Below is a small trained network, with its code and all its weights. Each question gives an input and a class and asks what happens when units are switched off, that is, made to give their printed mean instead of their output.

import numpy as np


def w(rows, s, z=0):
    codes = np.array(rows[::2]) - 128.0
    scale = np.full(codes.shape[1], s)
    scale[-1] = z or s
    return codes * scale


def f(y):
    return np.maximum(y, 0)


def log_softmax(a):
    a = a - a.max(-1, keepdims=True)
    return a - np.log(np.exp(a).sum(-1, keepdims=True))


def net(x, mask):
    res = np.array(x, float).reshape(1, 3) / 4 @ E
    y = f(res @ A[0][:, :-1].T + A[0][:, -1])
    res = res + np.where(mask, y, B[0][:, -1]) @ B[0][:, :-1]
    return log_softmax(res[-1] @ U[:, :-1].T + U[:, -1])


A, B = {}, {}
E = w([
[92,149,32,166],'x0',
[2,137,164,132],'x1',
[115,161,190,248],'x2',
],0.0085)
A[0] = w([
[102,127,151,108,93],'n1',
[158,135,148,152,109],'n2',
[117,103,221,104,77],'n3',
[70,130,110,125,93],'n4',
[141,119,92,67,215],'n5',
[150,111,132,120,110],'n6',
[108,143,121,153,67],'n7',
[106,103,84,51,72],'n8',
[97,112,125,133,90],'n9',
[175,118,205,144,188],'n10',
[47,138,100,128,191],'n11',
[122,109,2,172,110],'n12',
[202,118,70,64,186],'n13',
[130,137,110,191,255],'n14',
[58,143,87,171,109],'n15',
[112,158,27,189,106],'n16',
[83,145,179,147,160],'n17',
[109,149,136,125,220],'n18',
],0.016,0.0039)
B[0] = w([
[133,121,102,101,147],'n1',
[112,143,154,153,158],'n2',
[233,221,110,194,187],'n3',
[71,88,110,90,166],'n4',
[217,90,79,172,214],'n5',
[137,132,130,142,150],'n6',
[98,141,185,75,146],'n7',
[140,110,77,70,199],'n8',
[97,123,130,68,144],'n9',
[146,176,190,226,213],'n10',
[75,17,80,144,202],'n11',
[172,219,150,244,217],'n12',
[249,125,135,61,254],'n13',
[116,144,225,185,197],'n14',
[13,94,131,159,194],'n15',
[160,236,177,207,205],'n16',
[184,103,145,80,193],'n17',
[150,39,93,245,164],'n18',
],0.019,0.011)
U = w([
[90,176,113,132,8],'0',
[103,177,199,209,252],'1',
[147,227,101,27,50],'2',
[120,127,41,139,60],'3',
[68,46,126,132,44],'4',
[248,92,105,100,192],'5',
],0.011,0.0032)

Each question gives the input, the list of numbers given to net, and the class t.
The units are the neurons (one row each of A and B). Each row of codes is followed by its name. A weight is (code - 128) times the scale printed after its matrix; where a second scale follows, it is the last column's (A, B and U).
mask holds one flag per neuron, in row order. A switched-off neuron (its flag False) gives its mean, the last column of its row in B, instead of its output. The means were averaged over made-up inputs and are rounded, as every weight is.
A unit's drop is (log p(t) with every unit on - log p(t) with that unit switched off) / (log p(t) with every unit on - log p(t) with every unit switched off).
The circuit of an input: a set's keep is (log p(t) with only the set's units on - log p(t) with every unit switched off) / (log p(t) with every unit on - log p(t) with every unit switched off). Starting from the 12 units with the biggest drops (on a tie, the unit counted first), units are removed one at a time, each time the one whose removal leaves the highest keep (on an exact tie, the one counted first), for as long as the keep stays at least 0.8.
units of the circuit, in order: the units of the circuit, biggest drop first
k most important neurons: the k neurons with the biggest drops, biggest first
drop when u is switched off: that unit's drop, to one decimal
input [7,8,-1], class 4: units of the circuit, in order -> (n11)
input [4,5,3], class 4: units of the circuit, in order -> (n11; n10)
input [-7,-8,2], class 1: 2 most important neurons -> (n10; n8)
input [8,0,-5], class 1: 4 most important neurons -> (n12; n16; n15; n17)
input [4,4,-2], class 4: units of the circuit, in order -> (n11; n3)
input [5,-7,1], class 1: 2 most important neurons -> (n12; n16)
input [8,5,-6], class 3: 3 most important neurons -> (n11; n8; n12)
input [-3,3,0], class 5: 2 most important neurons -> (n12; n16)
input [4,-1,-2], class 1: 3 most important neurons -> (n12; n16; n17)
input [7,-6,-1], class 1: drop when n16 is switched off -> 0.8
input [-1,2,0], class 4: drop when n3 is switched off -> 0.1
input [-8,8,2], class 5: drop when n17 is switched off -> 1.1
